Below is a small trained network, with its code and all its weights. Each question gives an input and a target symbol and asks what happens when units are switched off, that is, made to give their printed mean instead of their output.

import numpy as np


def w(rows, s, z=0):
    codes = np.array(rows[::2]) - 128.0
    scale = np.full(codes.shape[1], s)
    scale[-1] = z or s
    return codes * scale


def f(y):
    return np.maximum(y, 0)


def softmax(a):
    e = np.exp(a - a.max(-1, keepdims=True))
    return e / e.sum(-1, keepdims=True)


def log_softmax(a):
    a = a - a.max(-1, keepdims=True)
    return a - np.log(np.exp(a).sum(-1, keepdims=True))


def net(x, mask):
    ids = ['ΓΞΦΩαβηθλπ'.index(c) for c in x.split()]
    T = len(ids)
    res = E[ids] + P[:T]
    r = res
    for j in range(2):
        rows = slice(2 * j, 2 * j + 2)
        q, k, v = (r @ M[0][rows].T for M in (Q, K, V))
        z = softmax(np.where(np.tri(T) > 0, q @ k.T / 2**0.5, -1e9)) @ v
        o = O[0][rows]
        res = res + np.where(mask[j], z, o[:, -1]) @ o[:, :-1]
    y = f(res @ A[0][:, :-1].T + A[0][:, -1])
    res = res + np.where(mask[2:14], y, B[0][:, -1]) @ B[0][:, :-1]
    return log_softmax(res[-1] @ U[:, :-1].T + U[:, -1])


Q, K, V, O, A, B = {}, {}, {}, {}, {}, {}
E = w([
[151,99,172,131,46],'Γ',
[186,119,182,136,110],'Ξ',
[191,167,135,109,76],'Φ',
[137,132,130,92,202],'Ω',
[174,161,126,111,118],'α',
[92,155,217,190,133],'β',
[158,85,142,117,99],'η',
[6,26,91,152,156],'θ',
[188,176,63,119,60],'λ',
[159,157,125,223,183],'π',
],0.018)
P = w([
[177,8,101,160,119],'0',
[63,151,130,95,118],'1',
[150,148,88,2,178],'2',
[136,184,91,239,70],'3',
[114,101,207,90,7],'4',
[202,228,126,97,85],'5',
[146,119,179,22,96],'6',
],0.0074)
Q[0] = w([
[222,91,22,119,145],'H1',
[168,236,171,115,206],'H1',
[38,113,3,98,127],'H2',
[192,178,67,51,160],'H2',
],0.0054)
K[0] = w([
[122,103,145,169,178],'H1',
[111,166,133,254,120],'H1',
[97,63,110,65,116],'H2',
[225,128,61,191,91],'H2',
],0.0077)
V[0] = w([
[132,191,4,42,127],'H1',
[177,131,177,52,179],'H1',
[27,165,182,100,224],'H2',
[89,219,173,255,112],'H2',
],0.0086)
O[0] = w([
[67,171,158,225,106,109],'H1',
[164,175,169,26,198,190],'H1',
[246,167,102,84,202,2],'H2',
[160,123,5,71,93,76],'H2',
],0.011,0.0046)
A[0] = w([
[119,9,128,141,95,79],'N1',
[101,103,237,92,152,132],'N2',
[117,131,90,180,141,141],'N3',
[188,55,140,191,177,112],'N4',
[72,134,159,192,135,221],'N5',
[198,124,165,141,110,157],'N6',
[132,118,170,159,139,2],'N7',
[119,130,81,176,166,93],'N8',
[170,126,119,169,90,100],'N9',
[158,96,144,136,161,195],'N10',
[162,122,108,205,177,149],'N11',
[112,166,154,117,138,133],'N12',
],0.012,0.0034)
B[0] = w([
[200,70,163,146,197,174],'N1',
[100,138,133,185,33,249],'N2',
[84,137,54,19,104,145],'N3',
[40,123,213,59,206,156],'N4',
[116,175,81,203,187,206],'N5',
[107,181,49,45,200,171],'N6',
[86,216,100,108,117,147],'N7',
[54,47,96,124,172,137],'N8',
[63,164,26,103,175,152],'N9',
[127,153,229,31,156,171],'N10',
[3,117,75,68,117,148],'N11',
[165,94,150,183,105,167],'N12',
],0.0056,0.012)
U = w([
[141,12,139,146,86,121],'Γ',
[106,30,187,39,68,194],'Ξ',
[110,76,128,168,87,3],'Φ',
[76,255,213,37,99,206],'Ω',
[175,171,150,171,121,181],'α',
[191,90,58,45,153,12],'β',
[129,91,188,139,111,76],'η',
[92,65,128,106,182,41],'θ',
[61,139,72,175,55,207],'λ',
[63,78,9,31,111,168],'π',
],0.0071,0.0036)

Each question gives the input, a string of symbols that net reads in full, and the target symbol t.
The units are the heads (2 rows each of Q, K, V and O) and the neurons (one row each of A and B). Each row of codes is followed by its name. A weight is (code - 128) times the scale printed after its matrix; where a second scale follows, it is the last column's (O, A, B and U).
mask holds one flag per unit, heads first, then neurons. A switched-off unit (its flag False) gives its mean, the last column of its rows in O or B, instead of its output. The means were averaged over made-up inputs and are rounded, as every weight is.
A unit's drop is (log p(t) with every unit on - log p(t) with that unit switched off) / (log p(t) with every unit on - log p(t) with every unit switched off).
The circuit of an input: a set's keep is (log p(t) with only the set's units on - log p(t) with every unit switched off) / (log p(t) with every unit on - log p(t) with every unit switched off). Starting from the 12 units with the biggest drops (on a tie, the unit counted first), units are removed one at a time, each time the one whose removal leaves the highest keep (on an exact tie, the one counted first), for as long as the keep stays at least 0.8.
units of the circuit, in order: the units of the circuit, biggest drop first
top k neurons: the k neurons with the biggest drops, biggest first
heads that matter: for each layer, one digit per head in row order, 1 if its drop is at least 0.15 and else 0, layers parted by /
input β Ω α, target β: units of the circuit, in order => H1, H2
input η π η Ξ, target π: units of the circuit, in order => H2, N9, H1
input λ Ξ Ω λ λ α, target λ: units of the circuit, in order => H2, H1
input π Ω Φ, target π: heads that matter => 11
input η Ω Ξ α λ Φ, target λ: units of the circuit, in order => H2, N10
input η λ Ω π Ω Ξ, target π: units of the circuit, in order => H2
input Ω Ω α Ξ β β, target β: units of the circuit, in order => H2, H1
input Ω Ω Γ, target Ω: units of the circuit, in order => H2, H1
input Γ Γ Γ Ω λ α, target λ: units of the circuit, in order => H2, N10
input π Ω π θ, target π: heads that matter => 01
input Ξ Ω Ω λ λ Ω, target λ: heads that matter => 11
input λ Ω Γ, target λ: top 2 neurons => N2, N5
input Φ Ω λ Ξ, target λ: heads that matter => 11
input π Ω Ω λ λ Ω Φ, target λ: units of the circuit, in order => H1, H2
input Ω Ω Γ Ω Ω Ω π, target Ω: heads that matter => 01
input α Ω β β, target β: heads that matter => 01
input Ω Ξ π π α λ, target π: heads that matter => 01
input λ Ω Ξ Ξ Ω λ, target λ: heads that matter => 01
input λ Ω π, target λ: heads that matter => 11
input λ Ξ λ π Ω Φ, target π: heads that matter => 01
input λ Ξ λ, target λ: units of the circuit, in order => H2, H1
input π Ω Ξ Ω π Ω, target π: heads that matter => 11
input Ω λ α Ω β, target λ: heads that matter => 10
input β Ω Ω, target β: heads that matter => 11
input λ Ω Ω Ω Ξ π, target π: heads that matter => 01
input β Ω Ω λ π α, target π: top neuron => N2
input λ Φ Γ, target λ: units of the circuit, in order => H1, H2, N5
